Below is a small trained network, with its code and all its weights. Each question gives an input and a class and asks what happens when units are switched off, that is, made to give their printed mean instead of their output.

import numpy as np


def w(rows, s, z=0):
    codes = np.array(rows[::2]) - 128.0
    scale = np.full(codes.shape[1], s)
    scale[-1] = z or s
    return codes * scale


def f(y):
    return np.maximum(y, 0)


def log_softmax(a):
    a = a - a.max(-1, keepdims=True)
    return a - np.log(np.exp(a).sum(-1, keepdims=True))


def net(x, mask):
    res = np.array(x, float).reshape(1, 6) / 4 @ E
    y = f(res @ A[0][:, :-1].T + A[0][:, -1])
    res = res + np.where(mask, y, B[0][:, -1]) @ B[0][:, :-1]
    return log_softmax(res[-1] @ U[:, :-1].T + U[:, -1])


A, B = {}, {}
E = w([
[167,181,136,42,220,160,173,128],'x0',
[43,200,142,127,118,89,206,135],'x1',
[179,166,160,206,36,157,131,39],'x2',
[138,146,226,45,158,45,155,58],'x3',
[195,3,164,152,119,98,216,147],'x4',
[135,128,65,208,200,132,212,156],'x5',
],0.0068)
A[0] = w([
[102,113,162,90,32,111,63,130,58],'neuron 0',
[131,153,41,198,139,202,75,173,124],'neuron 1',
[95,226,124,114,154,111,95,100,81],'neuron 2',
[101,100,132,206,114,96,224,145,48],'neuron 3',
[96,135,126,133,154,99,222,146,112],'neuron 4',
[107,195,122,88,145,114,103,106,83],'neuron 5',
[122,118,116,57,174,145,158,186,195],'neuron 6',
[135,98,102,235,80,143,110,118,74],'neuron 7',
[199,169,196,114,96,179,156,77,125],'neuron 8',
[65,136,79,107,99,182,129,213,2],'neuron 9',
[111,102,163,104,65,98,49,117,111],'neuron 10',
[154,68,126,68,252,109,179,140,188],'neuron 11',
[128,214,170,96,127,128,108,73,198],'neuron 12',
[186,139,168,130,103,155,157,78,87],'neuron 13',
[164,141,67,197,139,182,82,137,63],'neuron 14',
],0.012,0.0014)
B[0] = w([
[131,86,201,103,99,99,64,115,210],'neuron 0',
[60,88,20,129,150,147,74,96,245],'neuron 1',
[118,225,128,178,124,127,96,127,217],'neuron 2',
[149,124,136,211,71,89,189,192,204],'neuron 3',
[73,96,149,159,140,75,184,153,192],'neuron 4',
[144,204,153,157,130,141,112,142,200],'neuron 5',
[157,155,144,60,148,123,121,188,206],'neuron 6',
[217,109,90,189,97,170,117,113,225],'neuron 7',
[120,118,115,62,144,129,201,52,197],'neuron 8',
[135,161,61,54,50,115,119,158,204],'neuron 9',
[103,67,218,127,86,134,92,136,208],'neuron 10',
[150,109,171,124,252,165,112,177,232],'neuron 11',
[122,207,162,162,148,138,144,78,216],'neuron 12',
[142,119,117,73,108,128,188,90,182],'neuron 13',
[72,104,70,158,163,118,98,74,210],'neuron 14',
],0.021,0.011)
U = w([
[133,64,199,110,56,134,51,64,113],'0',
[96,167,67,28,94,145,94,175,13],'1',
[168,121,165,76,236,177,116,169,123],'2',
[209,83,90,231,72,143,184,116,123],'3',
[140,118,135,70,121,141,214,24,254],'4',
[67,77,33,176,122,174,80,80,140],'5',
[97,253,162,177,124,138,102,70,145],'6',
[98,122,138,161,146,56,218,199,126],'7',
],0.006,0.0015)

Each question gives the input, the list of numbers given to net, and the class t.
The units are the neurons (one row each of A and B). Each row of codes is followed by its name. A weight is (code - 128) times the scale printed after its matrix; where a second scale follows, it is the last column's (A, B and U).
mask holds one flag per neuron, in row order. A switched-off neuron (its flag False) gives its mean, the last column of its row in B, instead of its output. The means were averaged over made-up inputs and are rounded, as every weight is.
A unit's drop is (log p(t) with every unit on - log p(t) with that unit switched off) / (log p(t) with every unit on - log p(t) with every unit switched off).
unit that matters most: the unit with the biggest drop
k most important neurons: the k neurons with the biggest drops, biggest first
drop of u: that unit's drop, to one decimal
input [3,-4,1,-1,-2,-4], class 0: unit that matters most : neuron 2
input [5,1,3,-6,-2,-5], class 5: 2 most important neurons : neuron 1; neuron 6
input [7,0,-8,-8,-5,6], class 1: 2 most important neurons : neuron 9; neuron 6
input [-6,3,-4,-5,-6,-7], class 0: 2 most important neurons : neuron 0; neuron 10
input [-6,6,-4,-4,7,6], class 3: 2 most important neurons : neuron 7; neuron 3
input [8,-8,7,-4,3,2], class 5: 2 most important neurons : neuron 14; neuron 1
input [-5,8,-6,-5,-7,4], class 1: 2 most important neurons : neuron 9; neuron 7
input [2,-1,-6,-5,8,4], class 2: 2 most important neurons : neuron 11; neuron 6
input [0,-1,1,6,4,2], class 2: 3 most important neurons : neuron 11; neuron 9; neuron 14
input [6,4,-4,4,-2,8], class 2: 2 most important neurons : neuron 11; neuron 6
input [-4,7,1,0,-1,1], class 3: 3 most important neurons : neuron 11; neuron 6; neuron 3
input [1,-2,-6,-4,-6,1], class 1: 2 most important neurons : neuron 9; neuron 6
input [1,7,-4,-6,-8,5], class 1: 2 most important neurons : neuron 9; neuron 6
input [-6,-2,-5,3,4,-2], class 0: unit that matters most : neuron 10
input [-4,4,-4,4,-4,5], class 7: 2 most important neurons : neuron 4; neuron 12
input [6,5,6,6,2,7], class 7: 2 most important neurons : neuron 4; neuron 3
input [-5,3,-8,-8,-1,-2], class 1: drop of neuron 6 : 0.3
input [2,5,-5,1,6,-5], class 2: drop of neuron 11 : 0.6
input [0,8,-8,1,0,1], class 7: drop of neuron 3 : 0.1
input [-3,-2,-1,4,3,4], class 7: unit that matters most : neuron 7
input [3,-2,8,5,0,8], class 4: drop of neuron 8 : 0.1
